Here is a tiny trained network, its code and every weight. The questions are about switching its units off for an input and a target symbol, where a switched-off unit gives its printed mean instead of its output.

import numpy as np


def w(rows, s, z=0):
    codes = np.array(rows[::2]) - 128.0
    scale = np.full(codes.shape[1], s)
    scale[-1] = z or s
    return codes * scale


def f(y):
    return y / 2 * (1 + np.tanh(0.7978845608 * (y + 0.044715 * y**3)))


def softmax(a):
    e = np.exp(a - a.max(-1, keepdims=True))
    return e / e.sum(-1, keepdims=True)


def log_softmax(a):
    a = a - a.max(-1, keepdims=True)
    return a - np.log(np.exp(a).sum(-1, keepdims=True))


def net(x, mask):
    ids = ['ΘΞαβδεηπσω'.index(c) for c in x.split()]
    T = len(ids)
    res = E[ids] + P[:T]
    q, k, v = (res @ M[0].T for M in (Q, K, V))
    z = softmax(np.where(np.tri(T) > 0, q @ k.T / 3**0.5, -1e9)) @ v
    res = res + np.where(mask[0], z, O[0][:, -1]) @ O[0][:, :-1]
    y = f(res @ A[0][:, :-1].T + A[0][:, -1])
    res = res + np.where(mask[1:13], y, B[0][:, -1]) @ B[0][:, :-1]
    return log_softmax(res[-1] @ U[:, :-1].T + U[:, -1])


Q, K, V, O, A, B = {}, {}, {}, {}, {}, {}
E = w([
[129,182,121,112,252,90,165,185],'Θ',
[178,151,133,41,207,189,95,155],'Ξ',
[154,147,120,89,218,164,141,127],'α',
[124,169,127,61,198,132,110,134],'β',
[248,120,80,68,87,160,154,87],'δ',
[99,94,118,107,200,168,82,71],'ε',
[153,88,115,56,123,88,19,135],'η',
[111,166,28,161,188,114,175,36],'π',
[32,165,106,76,137,25,19,127],'σ',
[60,32,97,91,107,124,24,41],'ω',
],0.013)
P = w([
[7,94,64,67,133,231,137,177],'0',
[116,132,71,75,128,121,115,131],'1',
[149,136,78,80,105,77,126,117],'2',
[192,149,141,117,146,79,89,93],'3',
[198,157,157,140,138,90,86,87],'4',
[238,165,170,178,157,115,67,82],'5',
],0.011)
Q[0] = w([
[44,60,93,126,39,159,212,166],'head 1',
[65,92,39,34,144,114,164,164],'head 1',
[110,134,245,218,84,200,194,205],'head 1',
],0.011)
K[0] = w([
[80,108,109,109,161,184,183,237],'head 1',
[56,104,44,103,21,187,144,176],'head 1',
[212,141,188,132,166,208,167,254],'head 1',
],0.0094)
V[0] = w([
[171,113,96,197,130,206,227,29],'head 1',
[71,8,149,138,56,115,106,50],'head 1',
[24,151,118,254,176,31,186,115],'head 1',
],0.0073)
O[0] = w([
[99,73,146,92,131,39,164,63,6],'head 1',
[100,167,77,219,95,87,106,2,58],'head 1',
[159,66,38,144,218,87,113,158,23],'head 1',
],0.01,0.0019)
A[0] = w([
[87,192,244,136,37,157,72,148,69],'neuron 1',
[99,109,248,127,136,114,157,80,159],'neuron 2',
[199,28,76,103,204,85,129,140,86],'neuron 3',
[128,91,162,87,166,219,172,254,108],'neuron 4',
[103,149,112,70,183,199,182,78,216],'neuron 5',
[113,108,86,206,146,132,157,49,89],'neuron 6',
[155,3,114,102,165,12,108,38,223],'neuron 7',
[133,167,158,252,15,177,141,78,201],'neuron 8',
[193,79,161,67,28,67,67,126,255],'neuron 9',
[203,187,87,124,131,35,221,158,168],'neuron 10',
[89,189,145,93,194,73,51,180,207],'neuron 11',
[82,76,219,50,82,137,172,98,88],'neuron 12',
],0.0066,0.0046)
B[0] = w([
[191,183,132,146,120,114,165,206,184],'neuron 1',
[147,151,69,60,30,82,178,115,147],'neuron 2',
[139,132,98,184,116,123,124,195,223],'neuron 3',
[121,113,117,126,58,43,2,108,220],'neuron 4',
[86,117,137,80,118,180,81,114,215],'neuron 5',
[192,153,137,72,158,78,112,194,164],'neuron 6',
[158,171,173,108,226,156,145,157,254],'neuron 7',
[26,163,156,137,176,61,90,168,195],'neuron 8',
[54,136,85,122,198,150,157,139,182],'neuron 9',
[181,123,203,129,128,151,65,65,201],'neuron 10',
[162,116,86,112,105,164,156,64,242],'neuron 11',
[235,153,35,154,111,39,108,108,150],'neuron 12',
],0.0068,0.0096)
U = w([
[107,183,119,38,171,169,103,144,255],'Θ',
[217,164,177,121,129,87,86,170,96],'Ξ',
[95,151,156,149,151,86,93,114,14],'α',
[127,113,147,92,209,141,175,180,122],'β',
[88,170,200,145,137,171,170,254,98],'δ',
[134,70,193,98,108,126,108,115,152],'ε',
[104,98,196,100,131,211,149,23,184],'η',
[148,143,136,78,97,97,194,153,116],'π',
[132,71,113,139,123,62,107,232,72],'σ',
[181,141,41,179,127,194,117,127,50],'ω',
],0.006,0.0045)

Each question gives the input, a string of symbols that net reads in full, and the target symbol t.
The units are the heads (3 rows each of Q, K, V and O) and the neurons (one row each of A and B). Each row of codes is followed by its name. A weight is (code - 128) times the scale printed after its matrix; where a second scale follows, it is the last column's (O, A, B and U).
mask holds one flag per unit, heads first, then neurons. A switched-off unit (its flag False) gives its mean, the last column of its rows in O or B, instead of its output. The means were averaged over made-up inputs and are rounded, as every weight is.
A unit's drop is (log p(t) with every unit on - log p(t) with that unit switched off) / (log p(t) with every unit on - log p(t) with every unit switched off).
The circuit of an input: a set's keep is (log p(t) with only the set's units on - log p(t) with every unit switched off) / (log p(t) with every unit on - log p(t) with every unit switched off). Starting from the 12 units with the biggest drops (on a tie, the unit counted first), units are removed one at a time, each time the one whose removal leaves the highest keep (on an exact tie, the one counted first), for as long as the keep stays at least 0.8.
units of the circuit, in order: the units of the circuit, biggest drop first
top k neurons: the k neurons with the biggest drops, biggest first
drop when u is switched off: that unit's drop, to one decimal
input Θ Θ δ, target π: top 2 neurons => neuron 12; neuron 2
input Ξ σ δ, target ω: top 2 neurons => neuron 7; neuron 6
input β δ α η Θ, target δ: units of the circuit, in order => head 1; neuron 1
input Ξ Θ π Ξ, target β: top 2 neurons => neuron 7; neuron 4
input β σ η η, target ω: top neuron => neuron 7
input α δ α, target π: units of the circuit, in order => head 1; neuron 2; neuron 12
input α δ π, target β: units of the circuit, in order => head 1; neuron 7
input σ α η, target ω: units of the circuit, in order => head 1; neuron 7
input δ σ Θ, target ω: units of the circuit, in order => head 1; neuron 8
input Θ η Θ ω β σ, target α: units of the circuit, in order => head 1; neuron 8
input σ π π, target ω: top 2 neurons => neuron 7; neuron 8
input δ δ π β, target β: units of the circuit, in order => head 1; neuron 7; neuron 4
input Θ Θ Θ, target σ: units of the circuit, in order => head 1; neuron 4
input Θ ε ε σ, target ω: top neuron => neuron 11
input ω π δ ω Θ, target α: top 2 neurons => neuron 8; neuron 7
input Θ Θ δ Ξ Θ δ, target π: top 2 neurons => neuron 2; neuron 12
input π σ ω Θ β, target α: top 2 neurons => neuron 8; neuron 7
input Θ σ σ Θ ω δ, target α: drop when neuron 8 is switched off => 0.5
input δ β Θ, target π: drop when neuron 12 is switched off => 0.1
input ω β δ, target α: drop when head 1 is switched off => 1.0
input Θ Θ Θ δ α, target π: top neuron => neuron 2
